Below is a small trained network, with its code and all its weights. Each question gives an input and a class and asks what happens when units are switched off, that is, made to give their printed mean instead of their output.

import numpy as np


def w(rows, s, z=0):
    codes = np.array(rows[::2]) - 128.0
    scale = np.full(codes.shape[1], s)
    scale[-1] = z or s
    return codes * scale


def norm(h):
    return h / np.sqrt((h * h).mean(-1, keepdims=True) + 1e-5)


def f(y):
    return y / 2 * (1 + np.tanh(0.7978845608 * (y + 0.044715 * y**3)))


def log_softmax(a):
    a = a - a.max(-1, keepdims=True)
    return a - np.log(np.exp(a).sum(-1, keepdims=True))


def net(x, mask):
    res = np.array(x, float).reshape(1, 7) / 4 @ E
    u = 0
    for l in range(2):
        y = f(norm(res) @ A[l][:, :-1].T + A[l][:, -1])
        res = res + np.where(mask[u : u + 7], y, B[l][:, -1]) @ B[l][:, :-1]
        u += 7
    return log_softmax(norm(res)[-1] @ U[:, :-1].T + U[:, -1])


A, B = {}, {}
E = w([
[133,146,124,110,96,123,150,147,85,136],'x0',
[28,187,163,222,41,175,54,120,100,70],'x1',
[26,49,202,109,92,106,182,227,189,86],'x2',
[123,124,110,121,116,132,134,121,132,124],'x3',
[134,123,129,135,142,138,129,134,115,114],'x4',
[202,134,187,121,82,254,176,134,181,142],'x5',
[131,121,124,134,126,128,133,132,119,130],'x6',
],0.0089)
A[0] = w([
[147,138,79,173,89,48,35,122,103,110,177],'L0N0',
[72,83,119,52,148,95,220,220,137,135,87],'L0N1',
[71,157,129,113,233,80,130,155,136,152,179],'L0N2',
[171,149,103,105,147,101,168,100,117,175,151],'L0N3',
[100,88,175,78,114,159,186,169,165,90,76],'L0N4',
[14,99,183,43,183,43,167,207,163,64,139],'L0N5',
[2,102,159,158,41,150,111,224,151,56,2],'L0N6',
],0.0064,0.0054)
B[0] = w([
[99,218,176,94,219,147,212,127,139,42,195],'L0N0',
[175,101,57,217,151,80,129,115,198,102,201],'L0N1',
[126,100,52,124,102,105,119,88,96,162,188],'L0N2',
[183,68,120,73,132,146,120,53,167,76,180],'L0N3',
[103,204,117,106,167,188,151,215,194,100,178],'L0N4',
[170,82,109,165,65,69,175,100,106,196,255],'L0N5',
[131,86,219,42,127,138,2,77,45,107,210],'L0N6',
],0.0081,0.0074)
A[1] = w([
[219,146,37,51,184,155,111,101,115,149,136],'L1N0',
[121,154,144,147,88,165,99,148,130,145,3],'L1N1',
[146,117,170,71,104,153,142,173,181,94,124],'L1N2',
[116,223,123,201,87,179,92,72,85,110,90],'L1N3',
[124,124,118,155,127,133,192,224,212,136,37],'L1N4',
[184,90,149,76,139,140,146,128,129,225,109],'L1N5',
[208,147,147,114,79,254,70,145,149,162,174],'L1N6',
],0.0094,0.0044)
B[1] = w([
[21,93,253,120,83,138,68,160,84,106,255],'L1N0',
[129,20,101,190,131,145,101,152,182,147,130],'L1N1',
[120,194,161,130,198,176,125,156,142,148,171],'L1N2',
[192,170,1,143,145,38,252,139,201,171,197],'L1N3',
[169,240,125,41,202,145,203,69,73,227,165],'L1N4',
[95,252,78,157,127,196,112,148,149,103,188],'L1N5',
[159,3,72,212,82,169,99,215,197,135,240],'L1N6',
],0.0085,0.0098)
U = w([
[61,97,186,75,123,79,63,67,43,98,150],'0',
[207,74,26,187,95,76,169,142,176,177,249],'1',
[118,80,172,140,90,225,67,191,159,120,109],'2',
[196,193,139,53,203,171,195,145,167,197,48],'3',
[132,253,65,132,182,120,166,101,133,84,87],'4',
],0.021,0.0022)

Each question gives the input, the list of numbers given to net, and the class t.
The units are the neurons (one row each of A and B). Each row of codes is followed by its name. A weight is (code - 128) times the scale printed after its matrix; where a second scale follows, it is the last column's (A, B and U).
mask holds one flag per neuron, layer by layer. A switched-off neuron (its flag False) gives its mean, the last column of its row in B, instead of its output. The means were averaged over made-up inputs and are rounded, as every weight is.
A unit's drop is (log p(t) with every unit on - log p(t) with that unit switched off) / (log p(t) with every unit on - log p(t) with every unit switched off).
unit that matters most: the unit with the biggest drop
top k neurons in layer l: the k neurons of layer l with the biggest drops, biggest first
drop when u is switched off: that unit's drop, to one decimal
input [5,2,-4,0,-5,0,-8], class 4: unit that matters most : L0N0
input [-4,2,-5,0,-6,0,-7], class 4: top 2 neurons in layer 1 : (L1N6 L1N3)
input [0,-8,6,4,0,1,-4], class 3: top 4 neurons in layer 1 : (L1N4 L1N6 L1N3 L1N5)
input [0,0,8,8,-2,1,2], class 3: top 2 neurons in layer 0 : (L0N4 L0N1)
input [6,0,5,4,-4,0,-1], class 1: top 2 neurons in layer 0 : (L0N5 L0N1)
input [2,-5,8,8,-5,2,1], class 3: top 2 neurons in layer 1 : (L1N4 L1N6)
input [-2,-8,-1,-6,3,-2,-7], class 0: top 2 neurons in layer 1 : (L1N0 L1N6)
input [4,8,0,5,6,1,-6], class 1: top 2 neurons in layer 1 : (L1N3 L1N0)
input [4,-8,-2,3,-6,4,-5], class 2: drop when L1N0 is switched off : 0.2
input [2,-8,-7,4,-4,-3,7], class 0: drop when L1N0 is switched off : 0.4
input [-2,-8,-6,1,1,5,-8], class 2: drop when L0N2 is switched off : 0.0
input [-1,-4,0,-8,0,-8,0], class 0: top 2 neurons in layer 1 : (L1N6 L1N3)
input [2,1,1,-5,-7,-3,8], class 0: top 2 neurons in layer 1 : (L1N6 L1N3)
input [0,-1,6,-7,-8,6,0], class 3: unit that matters most : L1N4
